Below are the code and all the weights of a small trained network. Each question names an input and a target symbol and asks about switching units off, where a switched-off unit gives its printed mean instead of its output.

import numpy as np


def w(rows, s, z=0):
    codes = np.array(rows[::2]) - 128.0
    scale = np.full(codes.shape[1], s)
    scale[-1] = z or s
    return codes * scale


def f(y):
    return np.maximum(y, 0)


def softmax(a):
    e = np.exp(a - a.max(-1, keepdims=True))
    return e / e.sum(-1, keepdims=True)


def log_softmax(a):
    a = a - a.max(-1, keepdims=True)
    return a - np.log(np.exp(a).sum(-1, keepdims=True))


def net(x, mask):
    ids = ['Δηξστψω'.index(c) for c in x.split()]
    T = len(ids)
    res = E[ids] + P[:T]
    u = 0
    for l in range(2):
        r = res
        for j in range(2):
            rows = slice(2 * j, 2 * j + 2)
            q, k, v = (r @ M[l][rows].T for M in (Q, K, V))
            z = softmax(np.where(np.tri(T) > 0, q @ k.T / 2**0.5, -1e9)) @ v
            o = O[l][rows]
            res = res + np.where(mask[u + j], z, o[:, -1]) @ o[:, :-1]
        u += 2
        y = f(res @ A[l][:, :-1].T + A[l][:, -1])
        res = res + np.where(mask[u : u + 16], y, B[l][:, -1]) @ B[l][:, :-1]
        u += 16
    return log_softmax(res[-1] @ U[:, :-1].T + U[:, -1])


Q, K, V, O, A, B = {}, {}, {}, {}, {}, {}
E = w([
[216,85,127,89,3,168,143,150],'Δ',
[158,156,153,162,174,143,137,19],'η',
[172,174,184,158,181,135,53,98],'ξ',
[166,151,127,80,215,118,159,72],'σ',
[140,187,154,205,138,134,56,209],'τ',
[93,144,70,105,212,111,160,168],'ψ',
[70,155,72,177,175,121,124,159],'ω',
],0.017)
P = w([
[186,91,107,118,127,147,149,152],'0',
[168,94,93,134,114,93,142,140],'1',
[162,80,90,124,128,203,153,152],'2',
[170,105,113,136,118,48,164,128],'3',
[166,150,135,102,159,205,182,121],'4',
[165,179,122,106,110,80,118,109],'5',
[161,92,73,82,103,187,54,110],'6',
[177,2,163,103,190,168,155,154],'7',
[153,130,230,122,196,76,180,128],'8',
[113,213,171,65,130,53,114,66],'9',
[136,208,219,85,217,218,175,117],'10',
[85,148,156,84,150,56,105,77],'11',
],0.011)
Q[0] = w([
[98,222,99,112,141,50,103,88],'L0H0',
[140,77,140,164,143,3,123,126],'L0H0',
[138,153,98,150,183,128,103,81],'L0H1',
[138,124,97,113,71,114,145,109],'L0H1',
],0.055)
K[0] = w([
[95,176,203,168,241,163,163,159],'L0H0',
[167,27,122,145,178,254,129,156],'L0H0',
[118,103,85,140,46,134,187,130],'L0H1',
[104,186,97,185,178,136,117,103],'L0H1',
],0.043)
V[0] = w([
[91,118,44,4,154,81,190,156],'L0H0',
[125,107,152,126,145,101,186,8],'L0H0',
[117,123,140,122,104,156,132,143],'L0H1',
[73,106,229,34,24,135,146,144],'L0H1',
],0.013)
O[0] = w([
[42,71,141,75,67,47,97,97,182],'L0H0',
[163,1,117,181,142,72,97,159,119],'L0H0',
[128,141,117,125,127,108,121,117,117],'L0H1',
[147,198,58,144,31,44,84,60,5],'L0H1',
],0.0077,0.013)
A[0] = w([
[139,67,169,108,102,129,128,163,59],'L0N0',
[157,118,176,144,9,148,137,112,112],'L0N1',
[172,127,60,123,59,141,222,122,82],'L0N2',
[98,158,126,168,59,142,116,207,51],'L0N3',
[113,166,133,87,145,137,98,108,131],'L0N4',
[193,114,152,87,113,127,95,91,51],'L0N5',
[101,115,155,165,55,116,112,179,2],'L0N6',
[127,82,116,159,180,108,113,141,103],'L0N7',
[155,102,159,145,103,165,170,109,52],'L0N8',
[115,99,117,212,57,156,197,56,14],'L0N9',
[120,114,71,115,162,115,173,149,39],'L0N10',
[153,132,95,129,154,94,96,94,149],'L0N11',
[110,68,128,138,117,96,119,120,93],'L0N12',
[104,160,118,194,115,128,113,62,43],'L0N13',
[121,108,102,157,72,129,159,148,188],'L0N14',
[126,110,80,113,163,167,97,128,161],'L0N15',
],0.012,0.0033)
B[0] = w([
[117,109,121,131,5,133,138,154,225],'L0N0',
[252,153,104,122,180,146,91,168,147],'L0N1',
[138,159,102,45,108,17,165,27,150],'L0N2',
[82,87,132,110,226,85,187,134,142],'L0N3',
[121,80,116,187,148,138,142,80,179],'L0N4',
[90,125,168,166,80,186,201,186,147],'L0N5',
[190,212,176,88,183,125,140,32,144],'L0N6',
[198,40,123,119,105,129,166,100,248],'L0N7',
[99,133,62,154,114,91,77,235,166],'L0N8',
[159,18,83,85,168,108,93,171,135],'L0N9',
[152,138,155,164,125,129,40,89,208],'L0N10',
[96,165,130,231,100,157,188,144,170],'L0N11',
[157,247,104,63,133,144,193,51,196],'L0N12',
[185,19,146,182,138,101,118,210,168],'L0N13',
[90,136,86,101,170,84,177,163,141],'L0N14',
[138,168,183,150,143,67,162,120,213],'L0N15',
],0.011,0.012)
Q[1] = w([
[157,112,160,159,128,128,92,195],'L1H0',
[125,161,132,2,62,122,117,92],'L1H0',
[117,132,109,167,88,130,161,153],'L1H1',
[116,196,67,231,204,72,126,79],'L1H1',
],0.034)
K[1] = w([
[107,156,148,153,244,110,98,104],'L1H0',
[207,212,147,97,77,205,175,138],'L1H0',
[173,177,120,177,69,207,123,147],'L1H1',
[188,140,144,16,110,221,122,254],'L1H1',
],0.026)
V[1] = w([
[105,114,142,128,158,75,138,116],'L1H0',
[143,134,109,134,172,107,161,96],'L1H0',
[141,77,234,80,115,254,104,103],'L1H1',
[102,173,123,168,101,101,145,150],'L1H1',
],0.0073)
O[1] = w([
[135,132,125,123,108,171,93,129,172],'L1H0',
[132,175,129,102,110,159,105,123,182],'L1H0',
[188,157,87,4,62,143,88,177,254],'L1H1',
[112,157,131,153,116,102,137,149,57],'L1H1',
],0.0036,0.0079)
A[1] = w([
[76,132,99,25,66,121,103,116,51],'L1N0',
[157,164,141,132,204,146,71,202,90],'L1N1',
[23,183,103,121,156,126,72,69,83],'L1N2',
[68,222,83,105,205,181,76,140,27],'L1N3',
[35,238,145,84,118,60,123,131,111],'L1N4',
[106,76,114,104,33,89,118,121,68],'L1N5',
[174,97,120,177,101,92,85,90,109],'L1N6',
[125,177,171,214,61,137,24,153,138],'L1N7',
[24,134,119,107,136,150,100,122,87],'L1N8',
[151,180,93,89,72,148,16,179,82],'L1N9',
[98,170,136,150,99,112,93,78,96],'L1N10',
[32,62,180,52,193,149,47,125,174],'L1N11',
[141,210,169,85,111,124,46,54,123],'L1N12',
[2,89,183,25,118,140,89,87,2],'L1N13',
[12,75,96,129,114,105,108,157,119],'L1N14',
[122,99,146,36,64,169,139,91,106],'L1N15',
],0.0091,0.0074)
B[1] = w([
[110,107,228,191,118,141,130,116,184],'L1N0',
[129,161,101,176,145,93,135,62,197],'L1N1',
[149,170,92,109,81,180,50,146,135],'L1N2',
[127,66,151,105,37,147,205,98,160],'L1N3',
[116,96,97,120,111,162,54,117,154],'L1N4',
[148,160,93,127,188,121,148,81,203],'L1N5',
[110,120,154,60,86,205,76,142,204],'L1N6',
[90,135,116,67,173,111,127,136,149],'L1N7',
[162,95,122,121,149,141,101,111,134],'L1N8',
[137,113,85,95,123,126,100,47,145],'L1N9',
[134,121,123,138,138,164,107,122,143],'L1N10',
[115,183,102,68,149,224,142,209,226],'L1N11',
[90,107,114,172,146,90,152,167,139],'L1N12',
[88,55,182,250,94,54,95,102,188],'L1N13',
[107,135,209,106,140,62,103,138,145],'L1N14',
[144,153,79,98,148,50,129,176,252],'L1N15',
],0.014,0.013)
U = w([
[82,152,32,107,81,143,88,171,107],'Δ',
[132,65,74,106,91,172,102,193,2],'η',
[144,158,57,165,172,135,90,190,22],'ξ',
[109,140,2,40,86,95,141,189,113],'σ',
[55,151,66,106,63,160,181,140,95],'τ',
[24,116,82,108,82,88,103,192,227],'ψ',
[33,188,73,41,153,189,140,249,218],'ω',
],0.0041,0.004)

Each question gives the input, a string of symbols that net reads in full, and the target symbol t.
The units are the heads (2 rows each of Q, K, V and O) and the neurons (one row each of A and B). Each row of codes is followed by its name. A weight is (code - 128) times the scale printed after its matrix; where a second scale follows, it is the last column's (O, A, B and U).
mask holds one flag per unit, layer by layer, with each layer's heads first. A switched-off unit (its flag False) gives its mean, the last column of its rows in O or B, instead of its output. The means were averaged over made-up inputs and are rounded, as every weight is.
A unit's drop is (log p(t) with every unit on - log p(t) with that unit switched off) / (log p(t) with every unit on - log p(t) with every unit switched off).
The circuit of an input: a set's keep is (log p(t) with only the set's units on - log p(t) with every unit switched off) / (log p(t) with every unit on - log p(t) with every unit switched off). Starting from the 12 units with the biggest drops (on a tie, the unit counted first), units are removed one at a time, each time the one whose removal leaves the highest keep (on an exact tie, the one counted first), for as long as the keep stays at least 0.8.
circuit, biggest first: the units of the circuit, biggest drop first
most important unit: the unit with the biggest drop
k most important neurons: the k neurons with the biggest drops, biggest first
k most important neurons of layer l: the k neurons of layer l with the biggest drops, biggest first
heads that matter: for each layer, one digit per head in row order, 1 if its drop is at least 0.15 and else 0, layers parted by /
input ω ω ψ ω τ η η ξ σ, target ξ: circuit, biggest first	[L0H0, L1N1, L0N0]
input ω σ τ ω ω ψ τ ξ ω τ η, target τ: heads that matter	10 / 00
input σ ψ η ω ξ, target ω: most important unit	L1N11
input ω ω ω η ω Δ σ, target τ: circuit, biggest first	[L0H1, L0N11, L0N5]
input σ ω ω ω ω ω τ ω ω η ψ, target η: circuit, biggest first	[L0H0, L0N7]
input η σ ω Δ ω ω ω ω ω σ ω ξ, target ω: 3 most important neurons of layer 1	[L1N7, L1N6, L1N13]
input ω ω ψ η η ω ψ, target ω: heads that matter	00 / 00
input τ τ ψ ψ ω ξ τ ψ, target τ: circuit, biggest first	[L0H0, L1N3, L0N7, L1N1]
input ω ω ω σ σ τ ψ ω ψ τ τ, target τ: 2 most important neurons of layer 1	[L1N3, L1N1]
input ψ ω ω η ω η η ω ω τ ω, target τ: 3 most important neurons	[L1N3, L0N7, L1N1]
input ξ σ ω ψ τ ψ ξ η ω ψ ψ, target ψ: circuit, biggest first	[L0H0, L1N13]
input ω Δ ω σ σ σ ω ω σ τ, target ξ: circuit, biggest first	[L0H1, L0N6, L0N1, L0H0]
input η ω η ψ ω Δ ξ ω ψ ψ, target Δ: 2 most important neurons	[L0N7, L1N4]
input σ ω ξ σ Δ, target σ: most important unit	L1N9
input Δ ψ η ξ σ ω σ ψ ψ τ, target ξ: heads that matter	11 / 01
input ω ω Δ ψ ω τ ω ω ψ ψ ω, target Δ: heads that matter	11 / 00
input τ ψ η σ ψ σ η, target σ: 2 most important neurons	[L1N15, L0N7]
input ω ω ω ω σ ω ω ω σ τ, target σ: 2 most important neurons	[L1N15, L0N7]
input ω ψ ω ψ ω ψ ω ω, target ω: heads that matter	10 / 00
input Δ σ ω ω ω, target ψ: heads that matter	01 / 01
input η ψ σ ψ τ ω ω ω η, target ω: heads that matter	00 / 00
input ξ ψ σ ψ ω ω ω σ τ ω, target τ: 2 most important neurons	[L1N3, L0N7]
input η ψ σ ω ω ω ω ω ω τ ψ σ, target ψ: 2 most important neurons	[L1N13, L1N0]
input ψ η σ ψ, target σ: 2 most important neurons of layer 0	[L0N7, L0N12]
input Δ ω ω τ σ ξ ψ η η, target η: 2 most important neurons of layer 0	[L0N9, L0N13]
input ω σ ψ ψ ω ψ σ, target ψ: most important unit	L0H0
